-171.790   114.270   -31.419   -71.092   -48.027   -56.150    98.327 ==> -48.027

 -0.38    5.25   -6.58   -1.03    3.54   -3.87   17.65
  6.85   -4.48    0.22   10.26   11.60   -2.29  -13.06
 -0.05   -9.47   -6.51    2.92   -2.27   -6.09   15.74
==> -0.38

 0.08  -0.24   0.11  -0.08   0.21  -0.11   0.13
-0.02   0.08   0.04   0.08   0.00  -0.08  -0.09
 0.02   0.11   0.06   0.09  -0.06  -0.05  -0.04
==> 0.02

-13.13    3.91   -7.00  -17.87  -15.37    2.73   18.07 ==> -7.00

-0.09  -0.05  -0.16  -0.04  -0.12   0.08   0.12 ==> -0.05

-1.6  -1.8  -0.7   0.6   0.2
-0.4  -0.6  -1.6  -0.8  -1.3
 0.1   0.3   0.7   0.2   1.5
==> -0.4

 1.350  -1.620  -0.714   1.292  -1.947   0.658  -0.793 ==> -0.714

  4.1   12.3   -2.0  -10.3  -10.7    2.4    4.8 ==> 2.4

 -9.2    1.5   -0.3  -11.8   15.8   10.8  -13.0 ==> -0.3

-125.81    87.65  -150.29     5.35   172.82 ==> 5.35
---
Input:
[[ 6.75  0.81  0.75 -6.57  2.02]
 [-3.76  4.60 -4.66  3.07 -2.68]
 [ 2.87 -2.07  3.19 -2.66  4.41]]
Output: -4.66, 6.75

Input: [-0.44 -1.63  0.35 -5.41  0.15]
Output: 0.35, 0.35

Input: [ 0.78 -1.89  2.50 -4.58  6.27]
Output: 2.50, 6.27

Input: [-2.04  3.95 -0.34 -6.12  3.68  2.08  0.05]
Output: -6.12, 3.95

Input: [ 3.78  2.63 -0.58 -1.19  5.04]
Output: -0.58, 5.04

Input: [ 6.77  5.70  0.85  0.92 -1.73  2.85 -5.56]
Output: 0.92, 6.77

Input: [-1.86  0.05 -2.64  1.47 -6.88]
Output: -2.64, 1.47

Input:
[[ 3.73  0.22 -0.72  0.81 -1.47]
 [ 2.74  0.33 -1.86 -0.08  1.58]
 [-5.06 -0.60 -3.77 -0.79 -4.52]]
Output: -1.86, 3.73

Input: [-1.81 -4.93  5.27  1.81 -4.00 -1.26 -0.56]
Output: 1.81, 5.27
---
6855  8578  6872  2947  6912
6210  6073  6310  5618  7066
gives 6210

373  154  902  583  548
421  129  852  567  451
862  610  594   98  678
gives 421

-236  -156   336   196
-133  -520   815   331
 455   378   314   695
gives -133

 41  174  102   81
 83  115   91  157
105  168   89  208
gives 83

 -84  -119   577  -416    19   -20   479
-151  -644   -84  -462   337  -203   352
gives -151

 40   21  188   24   49   75
254  251  113  245   79   90
 95  126   76  136   94   33
gives 254
---
[[ 14  10  27 -18 -11]
 [-34   2  -9  -3   2]
 [ 18  13  35 -20 -12]] --> 13

[[80 64 69 77 17 66]
 [65 66 61 50 57 64]
 [54 69 76 50 76 70]] --> 69

[[168  99  19 195 167 189 103]
 [153 119  69  64  94  76  74]
 [123  14 181 253 172 193 121]] --> 14

[[-22  37   5  -3   1  36]
 [-27  28  -2  -3  47  31]
 [ 39  16 -17  -9 -21  49]] --> 16

[[6662 2790 3151 6039 4854 4710]
 [3913 8532 4421 3417 3852 5626]
 [4876 7206 2469 5574 9312 7583]] --> 7206

[[4078 6500 1123 1876]
 [8391 6064 4567 7684]
 [8923 7376 7079 6679]] --> 7376

[[-867 -826 -612 -136  638]
 [-805 -899 -480 -186  576]
 [-785 -791 -677  -69  535]] --> -791

[[3 2 8 7 1 2]
 [8 3 7 7 2 6]
 [6 3 2 2 5 7]] --> 3

[[292 603 436 562 409]
 [ 61 472 548 758 258]
 [345 646 318 241 591]] --> 646

[[6 3 5 7 9 1]
 [7 8 7 2 4 4]
 [1 6 8 6 5 2]] --> 6
---
((1.27, -0.71, -0.79, 1.22, 1.14, 0.65), (0.35, 0.10, -0.03, -0.81, -0.39, 1.33), (2.12, -1.72, -0.43, 1.90, 2.12, 1.95)) Out: 1.14
((-77.066, -83.044, 150.518, 66.982, 130.691), (-40.786, -90.499, 82.618, -21.347, 101.331), (-52.777, -77.816, -23.695, -153.195, 184.654)) Out: 66.982
((-0.08, -0.02, -0.17, -0.12, -0.10, -0.18), (0.07, -0.20, -0.14, -0.15, 0.02, -0.08), (-0.09, 0.05, 0.00, -0.13, 0.18, -0.18)) Out: -0.10
((-8.47, 11.83, -20.27, 17.20), (-0.91, 2.42, 20.57, -16.94), (-7.92, -17.09, -0.08, -7.80)) Out: -20.27
((189.49, 201.84, 223.10, 118.92), (68.87, 29.33, 120.04, -148.77), (13.90, -9.23, 15.57, 15.07)) Out: 223.10
((-0.03, -0.05, -0.06, -0.11, -0.10, 0.14, 0.15), (-0.14, -0.13, 0.08, -0.05, -0.15, -0.12, -0.07), (-0.02, -0.16, 0.03, -0.06, -0.13, 0.09, 0.04)) Out: 0.14
